Small tables with named rows and columns. After each table, cells are looked up by row and column.

gudov:
	ref	zodigo	bilovel	nitu	pomuze	sez	podu	tamevu	kuvined	komul
tubel	119	116	120	113	118	116	119	119	121	117
zike	96	130	53	152	103	106	123	90	34	213
zade	98	126	56	137	105	103	124	90	39	206
pab	105	125	81	140	109	112	121	102	70	173
kerob	135	110	167	102	128	128	115	142	181	53
makad	118	120	115	119	119	119	119	116	114	123
kivudan	98	126	59	142	104	103	123	92	42	205
zizasi	146	106	197	84	137	135	113	154	219	7
bifusag	98	129	59	148	105	107	123	92	42	204
sek	144	110	191	91	136	137	114	151	210	16

zodigo of sek is 110
bilovel of sek is 191
komul of kerob is 53
ref of pab is 105
nitu of tubel is 113
podu of kivudan is 123
zodigo of kerob is 110
zodigo of tubel is 116
sez of sek is 137
bilovel of zike is 53
podu of sek is 114
sez of kerob is 128
Row with the largest bilovel: zizasi

vaf =
,duli,suf
sirumuv,6383,6807
fep,7018,5270
sivu,6941,5197
rapale,4436,6556
zumik,3888,8121
batuke,5062,3188
vesoz,2471,5323
gofivoz,5290,6950
pubir,3916,3613
tis,2963,4217
boz,4479,8270
nubol,4655,6481
vila,6049,3661

duli of boz is 4479
duli of vesoz is 2471
suf of fep is 5270
suf of nubol is 6481
suf of boz is 8270
suf of zumik is 8121
duli of fep is 7018
duli of zumik is 3888
duli of nubol is 4655
suf of vila is 3661
suf of rapale is 6556

gop
|  | lefanin | baragil | fubivu | parizu | mak | tum | badi | lim | navovo |
|---|---|---|---|---|---|---|---|---|---|
| tapod | 193 | 56 | 150 | 203 | 113 | 150 | 149 | 108 | 148 |
| masatos | 16 | 219 | 15 | 33 | 248 | 14 | 12 | 247 | 199 |
| fipib | 60 | 201 | 123 | 59 | 127 | 124 | 127 | 140 | 102 |
| tam | 133 | 124 | 175 | 134 | 80 | 175 | 177 | 87 | 99 |
| mosag | 173 | 72 | 148 | 184 | 117 | 149 | 146 | 110 | 151 |
| zos | 69 | 181 | 134 | 72 | 123 | 132 | 134 | 130 | 120 |
| beseru | 159 | 93 | 177 | 167 | 76 | 180 | 182 | 82 | 114 |

lim of beseru = 82
tum of tam = 175
mak of beseru = 76
fubivu of beseru = 177
lim of mosag = 110
mak of tam = 80
baragil of mosag = 72
tum of mosag = 149
Row with the largest parizu: tapod

Table zut
         kir  vot  rasadus  teren  kifoz  mot  bego
mopifed  222  177      202    241    219  180   172
razudap  191  174      202    214    194  198    50
vide     220  222      177    188    216  200   128

What is the teren of vide in zut?
188
What is the kifoz of vide in zut?
216
What is the teren of razudap in zut?
214
What is the bego of vide in zut?
128
What is the kifoz of razudap in zut?
194
What is the bego of mopifed in zut?
172
What is the kir of vide in zut?
220
What is the rasadus of mopifed in zut?
202
What is the mot of vide in zut?
200

Table sufut
         pezit  mutured  fep  rop  defu  bub  zupibiz  zun
lisagog    219       16   17  216    21   15      218   14
zevan      217       18   16  217    21   23      216   17
demu       216       16   16  216    18   20      217   34
ributa      16      219  221   15   217  219       16  202
vili       219       18   17  216    14   16      219   28
nopebob    218      213   17   14   218  214       17   17
kod         17       24  219  218    15   21      219  218
totalob     18      217  220   18   218  215       19  193
ripi        17      218  219   15   220  220       17  190
pof         12      222  217   20   218  216       17  218
tiso       220       11   20  218    19   17      216   12
kas        140       17   69  222    15   16      218  214
silu       218       19   14  221    12   19      220   40

totalob, rop: 18
demu, zupibiz: 217
totalob, zupibiz: 19
totalob, fep: 220
kod, rop: 218
tiso, rop: 218
pof, mutured: 222
zevan, bub: 23
tiso, defu: 19
zevan, pezit: 217
totalob, bub: 215
nopebob, fep: 17

debuvi =
        pomes  katofu  fupezum   gos  litet  takimez  zisos  bategod  kudo  sepegom
vol      3198    8627     4399  6632   4450     4276   7023     7592  6457     3340
votif    5359    4226     7163  7485   6988     3538   6993     5161  6273     2573
godag    6744    7824     9081  6170   5195     6439   3663     8040  4253     9133
fel      4307    3832     5720  9321   8639     3967   4164     8696  9247     6504
guv      7795    5749     8558  7530   2679     3645   6672     5251  3318     8718
zan      6898    6073     3618  2703   8043     8992   7033     7277  3700     3948
poped    8268    7994     8153  6084   5948     6249   3324     6521  4024     7206
radap    7803    9098     2499  8373   3652     5748   2610     4204  4854     5970
kavuda   4270    8223     4711  8297   5237     4551   5074     4238  6899     2651
bebek    5172    4157     9165  8917   4546     7369   6334     4662  3245     4791

guv, sepegom -> 8718
guv, zisos -> 6672
radap, katofu -> 9098
poped, katofu -> 7994
godag, takimez -> 6439
votif, bategod -> 5161
poped, sepegom -> 7206
godag, zisos -> 3663
zan, zisos -> 7033
godag, kudo -> 4253
fel, zisos -> 4164
godag, litet -> 5195
radap, takimez -> 5748
vol, pomes -> 3198
radap, gos -> 8373
radap, sepegom -> 5970
votif, takimez -> 3538
fel, gos -> 9321

voka =
	vofu	tinep	kap
tefuvi	7054	312	2290
reni	5921	4008	802
mita	6041	-1659	423
bom	4894	-2882	6158
fus	5694	1804	-657
vif	3268	6856	-9241
gokena	2039	1757	445
tusap	1185	-7889	5583
saf	7617	3932	-7374
sonok	-1869	-6359	8792
gemun	4736	1958	-3069

reni, vofu: 5921
vif, kap: -9241
tusap, kap: 5583
gokena, tinep: 1757
gokena, vofu: 2039
mita, vofu: 6041
fus, kap: -657
reni, kap: 802
tefuvi, vofu: 7054
mita, tinep: -1659
bom, tinep: -2882
tefuvi, kap: 2290
gemun, vofu: 4736
fus, vofu: 5694
gemun, tinep: 1958
Row with the largest tinep: vif

tokup =
fields: fab, bez, sila, gufisap, pefog
lesas: [140, 85, 205, 150, 77]
til: [140, 51, 149, 120, 150]
mebe: [140, 48, 145, 120, 151]
kal: [140, 85, 206, 150, 77]

What is the sila of til in tokup? 149
What is the fab of mebe in tokup? 140
What is the bez of mebe in tokup? 48
What is the pefog of kal in tokup? 77
What is the sila of mebe in tokup? 145
What is the fab of til in tokup? 140
What is the fab of lesas in tokup? 140
What is the gufisap of kal in tokup? 150
What is the pefog of lesas in tokup? 77
What is the pefog of mebe in tokup? 151
What is the gufisap of til in tokup? 120
What is the pefog of til in tokup? 150

Table zusa
	kirem	volalap	sunop	kofuzo	bap	dasuda	falaviz	nom	pubusi
mos	238	54	55	246	245	63	55	235	245
muf	242	54	243	245	55	244	246	56	56
dov	246	55	246	245	55	245	246	54	53
sig	243	54	241	247	55	245	244	55	69
rim	59	245	61	56	244	53	57	244	188
sefoseb	58	90	54	171	245	55	54	246	244
nosiz	53	241	55	55	246	55	56	246	247
vosavo	243	55	240	245	55	245	246	54	60
nolobir	244	56	246	244	55	246	246	54	55

volalap of sig: 54
kofuzo of muf: 245
nom of vosavo: 54
bap of sefoseb: 245
volalap of rim: 245
kofuzo of sefoseb: 171
dasuda of mos: 63
kofuzo of sig: 247
dasuda of nolobir: 246
volalap of mos: 54
kirem of mos: 238
dasuda of muf: 244
pubusi of mos: 245
falaviz of muf: 246
falaviz of sig: 244
dasuda of dov: 245
volalap of vosavo: 55

vin =
cols = laroti, bezuz, tis, rofoma, lizo, lanuko, gokeg, zoko
nuketa: [9.3, 54.2, -13.4, -23.6, 16.3, -31.2, -51.1, -36.9]
zegof: [9.3, 53.7, -11.3, -22.5, 16.2, -34.0, -49.5, -36.6]
nosid: [8.4, 50.7, -2.9, -18.2, 15.1, -44.8, -42.7, -36.5]
livu: [8.7, 52.1, -6.8, -20.3, 15.3, -39.4, -46.2, -37.2]

What is the zoko of livu in vin?
-37.2
What is the rofoma of nuketa in vin?
-23.6
What is the bezuz of zegof in vin?
53.7
What is the gokeg of livu in vin?
-46.2
What is the laroti of nosid in vin?
8.4
What is the rofoma of livu in vin?
-20.3
What is the bezuz of nosid in vin?
50.7

